How the units are linked:
* | ω γ δ ε χ λ
gav | far der fos dur zom mip
nid | tav div pek vur mip ven
div | lum nup mip daz tuk did
keb | none lar buk ref lal none
biz | lut dal vap nus san dit
lil | none nar reb none nor sav
nor | none kog lut lil vus pel
san | nus dap none biz none gor
seg | keb guv zin lal gup none
bop | bol zam none gur none zel
dup | tes ven rel fiv bol lal
fiv | none lek did tes dup keb
zom | dur dit sus gav gan mul
pel | none far por sav baf bib
fos | baf zom gor fem sus tok
mas | none tes lek none rop mut
dap | vum vap none dal none sus
nus | reb vum nez lut biz der
tav | none lum bib none vur geg
lal | ref dip ris keb seg none
nez | les biz dap dol vap zom
lek | none rop dup geg ven lar
ris | vuk seg tel buk zin none
vaf | none mut keb none lar none
nuf | mip kas none mul none zam
mis | none beb pel none far tav
les | nar lut vum kog dol dur
zef | rel bop none peg none muf
rop | none fiv ven mas did vuk
bam | guv muf none tel none none
beb | none sav far none med lum
zin | buk gup bam ris muf none
dal | vus nez san vum dap fos
nug | lek rel gur ven val guv
vut | pek nuf none tok none bop
med | none pel dur beb por daz
lut | kiz vus dol reb nus por
guv | lar ris gup dip tel none
sus | fem gan none fos none vut
vum | nor dol biz vus dal fem
val | ven peg bop nug zam tel
der | med fem zom por dit tuk
bib | none vur div fet nup fiv
nup | fet nid tuk bib pek dup
vur | none daz nup tav nid lek
tuk | daz pek mul div zak rel
fem | pel gav dit baf fos pek
mut | none ref lar none vuk none
gur | dup val zef bol bop gup
dip | vaf buk seg lar guv none
vuk | none keb dip mut buk none
muf | ris zel none zin none none
dur | mis por fem far gav nid
lar | none vuk lal vaf dip none
pek | bib mip zak nup tok bol
ref | none vaf vuk none keb none
ven | geg did bol lek nug dip
reb | none nor les kiz lut med
dit | por fos gan der gor zak
bol | fiv nug peg dup gur seg
gor | der sus none dit none kas
tel | dip zin zel guv bam none
vap | dol san none nez none gan
daz | none bib nid lum div rop
peg | did gur zam rel zef zin
lum | none fet vur none daz mas
fet | none tav daz none bib tes
buk | mut lal guv vuk ris none
zel | seg bam none gup none none
rel | rop bol val did peg ris
kiz | none lil kog none reb beb
dol | kog nus dal les nez gav
nar | none kiz nor none kog mis
tok | nup mul kas pek vut gur
geg | none mas fiv none lek vaf
kog | none reb vus nar les far
mip | vur tuk tok nid mul nug
gan | gav gor none zom none nuf
tes | none geg rop none fiv ref
vus | lil les nus nor vum baf
far | none med baf mis dur vur
sav | none mis med none pel fet
zak | div tok nuf tuk kas peg
por | beb baf gav med der div
did | mas dup nug rop rel buk
kas | tuk vut none zak none zef
zam | nug zef none val none bam
gup | lal tel muf seg zel none
mul | nid zak vut mip nuf val
baf | sav dur der pel fem nup

The rows follow the links: the fewer symbols apart two units are, the more alike their rows tend to be.

Each row is also shifted at random along 3 hidden directions that mean nothing.

Some units, each with a row of numbers:
bib -> [ 75, -22,  -1, -12,   4,   1,   3,  -2,  10,  36,  65,  34,   5, -18,   1, -35,   0,   4,  81, -18,  24,  -4, -38, -36, -40, -25,  -4, -41,   2,  -6,  26, -28, -11, -25, -30,  40, -31,   7,  14,  -2,  16,  -1,  31, -48,  13,  15,  75,   8,  45,  27,  12]
dit -> [-21,  10, -11, -11,  34,  18, -19, -28, -14,  -4,   9, -33, -16, -69,  32,  32,  25,  19, -32, -39, -14,   5,  39,  40,   6, -16, -34,  37, -13, -18,   3,  -4,  28, -11,  16, -15,   8, -38,   7,  21, -24,  -5, -12,   2,   7,   3, -33,   0, -29, -13,   0]
tok -> [-98, -11,   4,  21,   3, -19, -25,   8,  17,  25,  17, -45, -13, -15,   5, -28,  44,  35, -10,  -5,  26,  17,  -8,  45,  19, -28, -31, -35, -15,   8,  23,  18,  -3,  -3, -14, -14, -24, -57,  19, -13, -16, -22, -15, -29,   9,  21,  -2,  61,  66, -26,  26]
fem -> [  6,  20,   2,   3, -13,  24,   3, -22,  14,  15,  -7, -29,  -5, -42, -25, -49,  49, -20, -15,  -9,  -4,  38,  -4,  38, -27, -41, -21, -22,  15,  18,  19,  -1,  10,  -1,  49, -39,  -8,  -9, -20, -32,   9,  -9, -17, -29,  -7,  35, -26,   8,  52,  -2,  13]
gav -> [ 85,  41, -28,  -7,  41,  -3,  11, -14, -21,  25,  17, -10,  -2, -34, -11,   9,   1,  21,  82, -21,   6,  18,  15,  53,  15,  25,  28,   1,   6, -32, -22, -36, -11, -26,  -3,   6,  -1,  -2,  -9,  22,  31,  10, -31,  17,   9, -43,  45,  30,  -3,  58,  -2]
nus -> [ 12,  31, -28, -29,  52,  13,  -3, -39, -40,  -2,  50,  40,  22, -26,  62,  40,  -9,   0,  27, -80, -32, -19,  28,  35, -21, -32, -24,  46, -13, -18, -23, -20,   8,  -1,  -4,  27,   3,  -4,  -7,  35,  -8,  26,  -6,  25,  22, -40, -20, -42, -56,   0, -29]
buk -> [-74,  -9,   8, -12, -19,   6, -14,   1, -13, -26,  21,  34,  15,  36,  41,  32, -33,  17, -20, -24,   3, -36,   6, -35,   6,  -9,  -8,  37,  -7,  -5,  -5,  10,   6,  20, -19,  20,   5,  -2,   7,  20, -39,   7,  27,  25,  -7,   9, -34, -32, -54, -39, -28]
zin -> [-14, -21,  12,   5,   0, -32,  -9,  -5,   1, -29, -25,  17,  20,  12,  42,  38, -20, -28, -29,   8, -30, -17,  11,  -8,  11, -11, -11,  39,  -4,  19, -10,   9, -13,  38, -16,   1,   3,  -9,  32,  22, -34,   5, -13,  31, -33,   5, -34, -38, -32, -31,  10]
vaf -> [ 65,   6,   0,  -4,  -7,  -2,  25,  23, -48,  -7,  16,  62,  28,  60,  -3,  -6, -42, -20,  30, -34,  15, -30, -18, -37, -12,  35,  37,   6,   6, -21, -45,   7,  -5,  -4,  -9,  15,   0,  43,  -8,  -1,  23,  37,  26,  24,  53, -50,   9, -32, -27,  37, -36]
tes -> [ 34, -31,  18,   2, -40,   2,  11,  24,  20,  -2,  -6,  22,  -6,  40, -37, -25, -10, -25, -10,  37,   9,  -3, -44, -82, -29,  -4,   4, -40,   8,  16,  18,  -2,   0,   4,  -7,  16,  -6,  28,   5, -37,  10, -13,  34, -33, -17,  32,  24, -12,  33,   1,   3]
far -> [ 49,  27,   7, -17, -18,  40,  11, -17,  25,   2, -47, -42, -47, -12, -80, -12,  -3,  11,  12,  69,  -1,  33,   9, -11,   7,  32,  36, -27,  27,  -6,   1, -40,  29, -14,  19, -27,  20,  28, -54,  -7,  40, -12,  15,  -6, -41,  23,  40,  15, -14,  42,  24]
muf -> [ -7,  -1, -23,  11,  48, -61, -28,   5, -34, -11,  38,  40,  34,   0,  69,  37, -28, -14,  30, -16, -26, -26,   8,  23,  17, -22,  -9,  25, -21,   5,  -9, -12, -18,  13, -33,  53, -11, -26,  51,  30,  -8,  19, -28,  40,   5, -42,   6, -22, -21, -17,   8]
mas -> [ 73, -52,  16, -16, -23,  24,   5,  13,  22, -24, -41,   9, -12,  18, -29,  22, -18, -25, -40,  46,  -4, -16, -18, -95, -13,  24, -11,  -1,   6,  18,  20,  -2,  25,  17,  -8,  -6,   1,  29,  11,   3, -18, -12,  45, -22, -31,  52,   5, -47, -20,   5,  -6]
div -> [ 42, -40, -11, -13,  24,  21, -21, -19,   6,   3,  30,   0, -13, -42,  27,  42,   4,  36,  20, -54,  21, -13,   3, -18,  -5,   8, -40,  16, -14, -21,   4,  -4,   7, -21, -34,  19,  -7, -29,  13,  41, -41,  -5,  31, -25,   7,  22,  24,  -6, -13,   6,  -3]
nup -> [  0, -14,  13,   9, -18,   3,  -4,  -1,  30,  31,  26, -13,  -7, -21, -18, -37,  31,  24,  29,   2,  28,  10, -27, -10, -20, -27, -17, -45,   5,   4,  34,   1, -14,  -9, -11,   1, -23, -13,  13, -19,   2, -18,  16, -59,  -7,  41,  35,  26,  58,  -6,  20]
lar -> [ 63,   8,   2,   2, -17, -10,  28,  16, -24, -12,   3,  50,  37,  61,   0,  -4, -37,  -9,  37, -16,  15, -23, -21, -34,  -7,  40,  50,   7,  11, -16, -38,  10, -29,  11, -13,  31,   1,  32, -15,  -2,  13,  25,   8,  33,  21, -37,  15, -19, -25,  32, -44]
tel -> [ -5,   4,   2,  32,   5, -34,  17,  17, -26, -18, -22,  12,  30,  35,  12,   9,   0, -22, -13, -14,   1, -13,  17,  38,  31,  32,  31,  35,   5,   0, -40,  35, -41,  29,   4, -17, -10,   7,  20,  16, -12,  26, -45,  56,  28, -65, -41,   9,  -2,   4, -24]
nug -> [-77,  -9,   9,  26, -20, -18,   2,  30,  16, -18, -20, -21, -10,  52,  -2,   3,   1,  66,  -6,  -3,  43, -13,  10,  18,  59,  60,  42,   1, -12, -13, -27,  61, -39,   1, -28,  -6, -11, -22,   2,   8, -34,  -7, -22,  17,  26, -11, -14,  47,   9,  -9, -19]
peg -> [-42, -45,   3,   5,   9, -26, -27,   9,  15, -26,  -5,  -4,   0,   2,  44,  39,  -2,   9, -31,   0,   4, -18,  16,  -8,  27,  12, -24,  24, -20,   3,   1,  20, -19,  12, -38,   6,  -9, -39,  39,  23, -52, -12,  -8,   8, -10,  11, -28,   1, -13, -34,   0]
rel -> [-50, -38,  12,   8, -12, -16, -23,   8,  36, -32, -25, -22, -20,  13,  23,  36,  -6,  18, -39,  23,  11, -22,  18, -40,  27,  10, -28,  26, -11,   9,  13,  24,  -4,  23, -40,   3,  -5, -18,  27,  25, -64, -19,  10,  -1, -34,  50, -21, -20, -16, -41,  10]
geg -> [  3, -33,  20,   3, -44,  22,  16,  36,   9, -19, -36, -11, -15,  47, -48, -16, -11,   9, -43,   6,  24, -12,  -6, -53,   4,  58,  30,  -9,   2, -10, -29,  39,   8,   0,  -5, -30,   1,  28,  -9, -17,  -6,  -6,  30,   3,  22,  17,  -7,  -3,  -6,  19, -32]
der -> [ 22,  22, -23, -31,  51,   7, -21, -37,  -4,  20,  45,  -3, -15, -64,  41,  42,  -6,  34,  63, -26, -17,   3,  19,  23,  -7, -23, -31,  11, -11, -32,  19, -56,  18, -20, -22,  35,   5, -29,   2,  52,  -3,  -1,   2,  -8, -20,  11,  43,  -2, -44,  -7,  16]
fiv -> [ 71, -43,  14,  12, -32,   3,  28,  27,  -1,  -1,   7,  42,  33,  31,  -7, -43,  15, -41, -10, -25,  16, -12, -34, -57, -35,  -8, -15,  -2,  -4,  19,  -1,  32, -20,  23,   1, -13, -21,  22,  13, -21, -14,   1,  24, -32,  24,  22,  -5, -25,  37,   7, -24]
dap -> [-21,  23,  -7,  15,   5, -25,  -3, -19,  20,   0, -41, -23,   0, -29, -15, -19,  25, -47, -38,  64, -50,  25,  13,  53,   4, -49, -11,  -2,  13,  43,  26, -19,   9,  19,  46, -24,   8,   0,  -2, -33,  35,  -7, -47,   3, -39,   9, -27,   7,  26, -23,  38]
dal -> [-22,  40,   1,  14,   3,  -4,   8, -16, -17,  17,   6,   9,  28, -19,  16, -28,  31, -41,  -4,  -7, -27,  19,   6,  54, -25, -58, -19,   1,  11,  23,  12, -10,   1,  17,  45,  -7,   2,  -2,  -8, -18,  21,   7, -41,  11,  -2, -17, -34,   5,  27, -10,   2]
tuk -> [-35, -31,  -1,  -3,  12,  26, -27, -11,  14,   0,   6, -29, -27, -43,  33,  36,  27,  54, -25, -39,  21,  -7,  19,   0,  13,  10, -45,  22, -20, -14,  11,  20,  12,  -5, -31,  -8,  -7, -43,  17,  35, -60, -24,  13, -31,  13,  31, -19,  -5, -14, -22,  -9]
tav -> [-14,   3, -13, -26,   8,   8, -12,  17, -14,  35,  73,  20, -24,   9,  -4,  19, -51,  95, 120, -10,  50, -12, -37, -23,   6,  29,  38, -58,  -7, -53,  -2, -33,   0, -67, -57,  66, -10,   1, -17,   7,  33,  -4,  50, -14,  32, -22, 121,  46, -16,  31,  17]

Start, symbols taken left to right, then the unit you end at.
Answer with the unit's name.
[-63, -15,   7, -25,  -7,  20, -32,  -3,  36,   4,  16, -32, -58, -12,  -6,  35, -16,  76,   8,  15,  19,  -9, -15, -53,  11,  15, -19, -28, -15, -15,  30, -24,  24, -41, -40,  28,  13, -18, -15,  23, -27, -25,  63, -36, -32,  53,  51,  13, -23, -24,  16]
γ ε γ: tav
[-99,   0,   8,  -4,  -6, -20, -19,  -1,  -4, -26,  20,  25,  11,  29,  55,  30, -25,  26, -14, -21,  -8, -30,  12, -11,  13, -11,  -4,  40, -21,  -8,  -6,   9, -15,  25, -25,  29,  -2, -12,  12,  22, -40,   0,   1,  22, -15,   9, -31, -23, -46, -57, -14]
χ ε χ: zin
[ 23,  11,   9,  15, -41, -11,  24,  13,  34, -37, -81,  -5,  -1,  73, -57,  -9, -25, -29, -21,  96, -11,  10,  -1, -23,  23,  52,  55,  15,  28,  18, -16,   6, -25,  46,   1, -25,   8,  46, -26, -10,   9,   4, -17,  26, -61,  23, -14,  -9, -13,  -1,   2]
ε γ χ: buk
[ 43,  20,   5,  -3, -23,  48,  19, -21,  25,  12, -36, -27, -14, -30, -51, -57,  59, -47, -37,   5,  -9,  35,   5,  -5, -40, -37, -28, -22,  27,  21,  27,  -5,  23,  18,  56, -58,   3,  13, -30, -43,   6, -12,   1, -44, -14,  47, -40, -10,  49,  18,  -2]
χ ε δ: der
[ 58, -39,  10, -24,  -1,  48,  -9,  10,   7,  -9,   1,  -2, -26, -14, -10,  22,  -6,   5, -32, -19,  15, -10, -12, -64, -22,  21, -15,   0,   2,  -3,  10,   5,  38, -17,  -9,  -9,   2,   7,   2,  12, -18,  -4,  59, -25,  17,  29,  17, -30, -26,  13, -13]
γ γ γ: lum
[-12, -42,  14, -11, -16,  19, -11,   8,  -3, -21,   8,  17, -12,  24,  14,  19, -16,  28, -32, -27,  15, -29,  -7, -65,  -2,  17, -13,  18,  -8,  -2,  -9,  23,  14,   9, -31,   4,   1,  -4,  20,  13, -52, -16,  42, -20,  15,  31, -16, -32, -31, -16, -23]
χ ε ε: mas
[-54,  -7,  -5,   7, -14, -17, -23,   1,  34,  34,  36, -15, -13, -20,   5, -35,  25,  38,  45,  13,  28,  19, -23,  24,   0, -35, -21, -53, -12,   4,  42,  -7, -31, -18, -29,  22, -26, -23,  10, -13,  -5, -25,  -1, -43, -29,  39,  51,  50,  68, -23,  37]
λ γ: nug
[-66, -16,   0,  36,  20, -11, -11,  17,  -7,   0, -15, -56, -15, -19,   9,  18,  28,  35, -35, -21,  19,   6,  18,  62,  54,  38,  -3,  -3, -19, -19, -19,  46,  -8, -22,  -1, -30,  -5, -47,  19,   6, -27,  -7, -34,  14,  45, -40, -31,  55,  14, -12,   8]
γ γ: vut
[-13, -10,   3,  -3, -37,  -1,   9,  21, -12,   2,  17,  50,  31,  53,  -7, -39, -25, -17,  -1, -10,   5, -24, -38, -58, -36, -16,  12, -23,   2,   6,  -4,   5,   0,   5,   8,  17,  -6,  33,  -6, -35,  15,  13,  34, -11,  14,  -1,   6, -28,  13,  -8, -17]
γ γ γ: ref
[ 52, -18,   3,  15, -19, -26,   6,  23,   7,  -7, -19,  14,   2,  47, -16,   0, -20,  18,  38,  15,  22, -13, -12, -29,  24,  57,  45,  -3,  -4,  -8, -20,  29, -44,   9, -34,   5, -11,  10,   7,  14, -10,   4,   6,  11,   4,  -7,  22,  13,   8,  30, -12]
χ ε: ven
[ -6, -36,   5,  14,  21, -43, -31,   7,  26, -21, -46, -38,  -4,  -3,  19,  36,   9, -30, -60,  41, -19,  -3,  21,  10,  42,   3, -20,  19, -16,  28,  10,  18, -13,  36, -27, -18,   4, -31,  46,  14, -40,  -2, -21,   8, -33,  25, -32,  -4,   1, -27,  29]
ε ω δ δ: gur
[ -7,  39,  -6,  12,  -5,  24,  27, -28, -16,   6,  -5,  10,  34,  -6,  -3, -46,  38, -49, -30, -23, -19,  16,   3,  38, -31, -48, -20,  14,  19,  21,  -7,   1,   2,  27,  58, -32,   0,  12, -26, -31,  14,  10, -33,  -1,  13,  -2, -59, -16,  21,   1, -20]
χ δ λ: gor
[ 14,   4,   5,  13,  10, -48, -20,   3,  56,   5, -37, -61, -41, -19, -40,  19,  -6,  26,  52, 110,   6,  34,   6,  31,  66,  32,  24, -35,  -3,  -1,  28, -29, -26, -14, -29,   4,  -7, -15,   1,  19,  21, -20, -31,   1, -65,  27,  75,  54,  29,   9,  63]
ω ω δ: bib
[ 23,  26,  -8, -19,  11,  29,   7,   9, -19,  23,  40,   8, -10,  -6, -22,   5, -30,  46,  61, -20,  21,   0, -11, -10,  -8,  25,  30, -28,   9, -36, -19, -28,  25, -56,   6,  17,   5,  15, -31,  -4,  45,   5,  41,  -7,  29, -37,  66,  22, -24,  39,   0]
λ λ λ χ: lar
